Below are the code and all the weights of a small trained network. Each question names an input and a target symbol and asks about switching units off, where a switched-off unit gives its printed mean instead of its output.

import numpy as np


def w(rows, s, z=0):
    codes = np.array(rows[::2]) - 128.0
    scale = np.full(codes.shape[1], s)
    scale[-1] = z or s
    return codes * scale


def norm(h):
    return h / np.sqrt((h * h).mean(-1, keepdims=True) + 1e-5)


def f(y):
    return np.maximum(y, 0)


def softmax(a):
    e = np.exp(a - a.max(-1, keepdims=True))
    return e / e.sum(-1, keepdims=True)


def log_softmax(a):
    a = a - a.max(-1, keepdims=True)
    return a - np.log(np.exp(a).sum(-1, keepdims=True))


def net(x, mask):
    ids = ['αγηθλξσφψω'.index(c) for c in x.split()]
    T = len(ids)
    res = E[ids] + P[:T]
    q, k, v = (norm(res) @ M[0].T for M in (Q, K, V))
    z = softmax(np.where(np.tri(T) > 0, q @ k.T / 4**0.5, -1e9)) @ v
    res = res + np.where(mask[0], z, O[0][:, -1]) @ O[0][:, :-1]
    y = f(norm(res) @ A[0][:, :-1].T + A[0][:, -1])
    res = res + np.where(mask[1:13], y, B[0][:, -1]) @ B[0][:, :-1]
    return log_softmax(norm(res)[-1] @ U[:, :-1].T + U[:, -1])


Q, K, V, O, A, B = {}, {}, {}, {}, {}, {}
E = w([
[101,172,108,41,161],'α',
[64,4,137,184,157],'γ',
[100,77,77,103,95],'η',
[111,80,67,194,187],'θ',
[74,151,82,145,140],'λ',
[87,74,86,93,106],'ξ',
[113,85,69,116,82],'σ',
[44,107,122,98,143],'φ',
[187,133,101,73,59],'ψ',
[90,139,131,167,131],'ω',
],0.021)
P = w([
[183,59,133,143,253],'0',
[201,120,127,180,193],'1',
[176,120,141,167,176],'2',
[161,119,142,161,163],'3',
[150,125,144,161,151],'4',
[144,129,147,158,140],'5',
[137,131,145,159,127],'6',
[132,141,146,159,117],'7',
[123,143,148,159,103],'8',
[116,149,152,158,93],'9',
[108,155,155,156,82],'10',
[99,162,157,157,66],'11',
[82,168,163,158,48],'12',
[67,171,176,150,57],'13',
],0.011)
Q[0] = w([
[121,183,85,129,144],'head 1',
[59,124,98,104,122],'head 1',
[208,102,186,181,252],'head 1',
[48,101,57,121,78],'head 1',
],0.013)
K[0] = w([
[154,82,186,78,108],'head 1',
[90,147,98,107,8],'head 1',
[186,58,120,190,250],'head 1',
[35,193,180,144,50],'head 1',
],0.011)
V[0] = w([
[100,172,72,148,168],'head 1',
[84,202,254,121,136],'head 1',
[117,160,81,110,140],'head 1',
[113,129,135,208,84],'head 1',
],0.01)
O[0] = w([
[56,135,55,119,106,174],'head 1',
[214,158,95,143,154,3],'head 1',
[135,203,116,4,134,158],'head 1',
[106,42,96,158,254,132],'head 1',
],0.0085,0.0059)
A[0] = w([
[160,51,205,159,157,36],'neuron 1',
[105,81,141,76,169,157],'neuron 2',
[103,134,208,104,148,98],'neuron 3',
[133,75,110,145,111,151],'neuron 4',
[157,106,155,151,253,109],'neuron 5',
[111,148,111,220,188,255],'neuron 6',
[107,180,134,156,149,114],'neuron 7',
[165,199,155,59,170,5],'neuron 8',
[194,153,178,77,55,178],'neuron 9',
[153,81,75,67,103,195],'neuron 10',
[136,180,120,78,82,122],'neuron 11',
[55,148,148,124,96,114],'neuron 12',
],0.012,0.0021)
B[0] = w([
[3,147,135,55,51,150],'neuron 1',
[166,132,116,178,97,209],'neuron 2',
[134,173,120,130,127,155],'neuron 3',
[208,143,159,104,181,192],'neuron 4',
[202,189,68,107,84,167],'neuron 5',
[135,166,161,153,154,233],'neuron 6',
[152,166,183,101,88,165],'neuron 7',
[92,95,110,84,214,170],'neuron 8',
[104,130,76,178,137,189],'neuron 9',
[117,201,143,136,155,209],'neuron 10',
[87,124,95,209,90,196],'neuron 11',
[183,110,143,110,141,255],'neuron 12',
],0.011,0.0072)
U = w([
[77,136,69,54,149,34],'α',
[66,65,162,147,111,134],'γ',
[135,122,162,116,101,237],'η',
[175,140,192,123,92,139],'θ',
[195,176,131,99,104,78],'λ',
[170,115,139,170,196,161],'ξ',
[122,117,155,96,93,119],'σ',
[136,123,162,119,108,142],'φ',
[115,149,94,155,2,4],'ψ',
[114,106,151,102,103,113],'ω',
],0.013,0.0025)

Each question gives the input, a string of symbols that net reads in full, and the target symbol t.
The units are the heads (4 rows each of Q, K, V and O) and the neurons (one row each of A and B). Each row of codes is followed by its name. A weight is (code - 128) times the scale printed after its matrix; where a second scale follows, it is the last column's (O, A, B and U).
mask holds one flag per unit, heads first, then neurons. A switched-off unit (its flag False) gives its mean, the last column of its rows in O or B, instead of its output. The means were averaged over made-up inputs and are rounded, as every weight is.
A unit's drop is (log p(t) with every unit on - log p(t) with that unit switched off) / (log p(t) with every unit on - log p(t) with every unit switched off).
The circuit of an input: a set's keep is (log p(t) with only the set's units on - log p(t) with every unit switched off) / (log p(t) with every unit on - log p(t) with every unit switched off). Starting from the 12 units with the biggest drops (on a tie, the unit counted first), units are removed one at a time, each time the one whose removal leaves the highest keep (on an exact tie, the one counted first), for as long as the keep stays at least 0.8.
units of the circuit, in order: the units of the circuit, biggest drop first
most important unit: the unit with the biggest drop
k most important neurons: the k neurons with the biggest drops, biggest first
drop of u: that unit's drop, to one decimal
input γ φ ω α ψ η, target θ: units of the circuit, in order	[head 1; neuron 4; neuron 1]
input φ ω σ θ σ λ η, target α: 3 most important neurons	[neuron 10; neuron 11; neuron 4]
input λ γ λ ξ α ω α φ, target ψ: units of the circuit, in order	[neuron 4; head 1; neuron 8]
input α λ ψ ω σ, target ξ: units of the circuit, in order	[neuron 4; head 1]
input θ α α α γ ω φ ξ ξ θ θ ω σ, target ξ: units of the circuit, in order	[head 1; neuron 4]
input ξ φ γ θ σ φ α λ ξ, target α: units of the circuit, in order	[head 1; neuron 11]
input θ α θ φ α ψ φ, target θ: units of the circuit, in order	[head 1; neuron 12; neuron 8]
input ξ ψ ω ψ ω φ, target ξ: units of the circuit, in order	[head 1; neuron 12]
input α α ξ σ θ σ ψ θ α ω λ φ η, target λ: 3 most important neurons	[neuron 4; neuron 11; neuron 10]
input ξ λ λ ω ξ, target ξ: units of the circuit, in order	[neuron 4; neuron 1]
input φ θ φ φ, target λ: most important unit	head 1
input ξ ξ φ η σ ξ ω ω ξ, target ξ: units of the circuit, in order	[head 1; neuron 4]
input ψ θ α θ ω λ σ γ ω, target ξ: 2 most important neurons	[neuron 1; neuron 10]
input η φ σ, target λ: 3 most important neurons	[neuron 4; neuron 10; neuron 11]
input σ γ γ ω θ ω λ σ, target α: units of the circuit, in order	[head 1; neuron 11]
input λ φ λ α ω γ ψ φ, target θ: 4 most important neurons	[neuron 12; neuron 11; neuron 2; neuron 8]
input φ α θ φ ξ ω φ, target ξ: 2 most important neurons	[neuron 1; neuron 2]
input η ω σ ξ, target γ: 3 most important neurons	[neuron 5; neuron 7; neuron 2]
input θ ψ γ ξ λ ω φ η, target λ: most important unit	neuron 4
input α γ α φ, target ψ: 3 most important neurons	[neuron 4; neuron 6; neuron 8]
input ω ω γ θ γ η λ σ σ α ψ ω, target θ: most important unit	neuron 7
input α ψ ψ θ λ φ φ γ ω η, target ξ: 2 most important neurons	[neuron 4; neuron 10]
input α ω α φ ξ σ α σ ω ω ω ω λ, target ξ: 2 most important neurons	[neuron 6; neuron 1]
input φ α ω θ σ γ θ ω α ω θ ξ σ η, target γ: 4 most important neurons	[neuron 5; neuron 7; neuron 6; neuron 3]
input θ ψ γ ψ θ θ φ ξ, target λ: 2 most important neurons	[neuron 10; neuron 4]
input α γ γ φ ψ α α σ ψ θ ω θ λ ξ, target α: drop of neuron 11	0.3
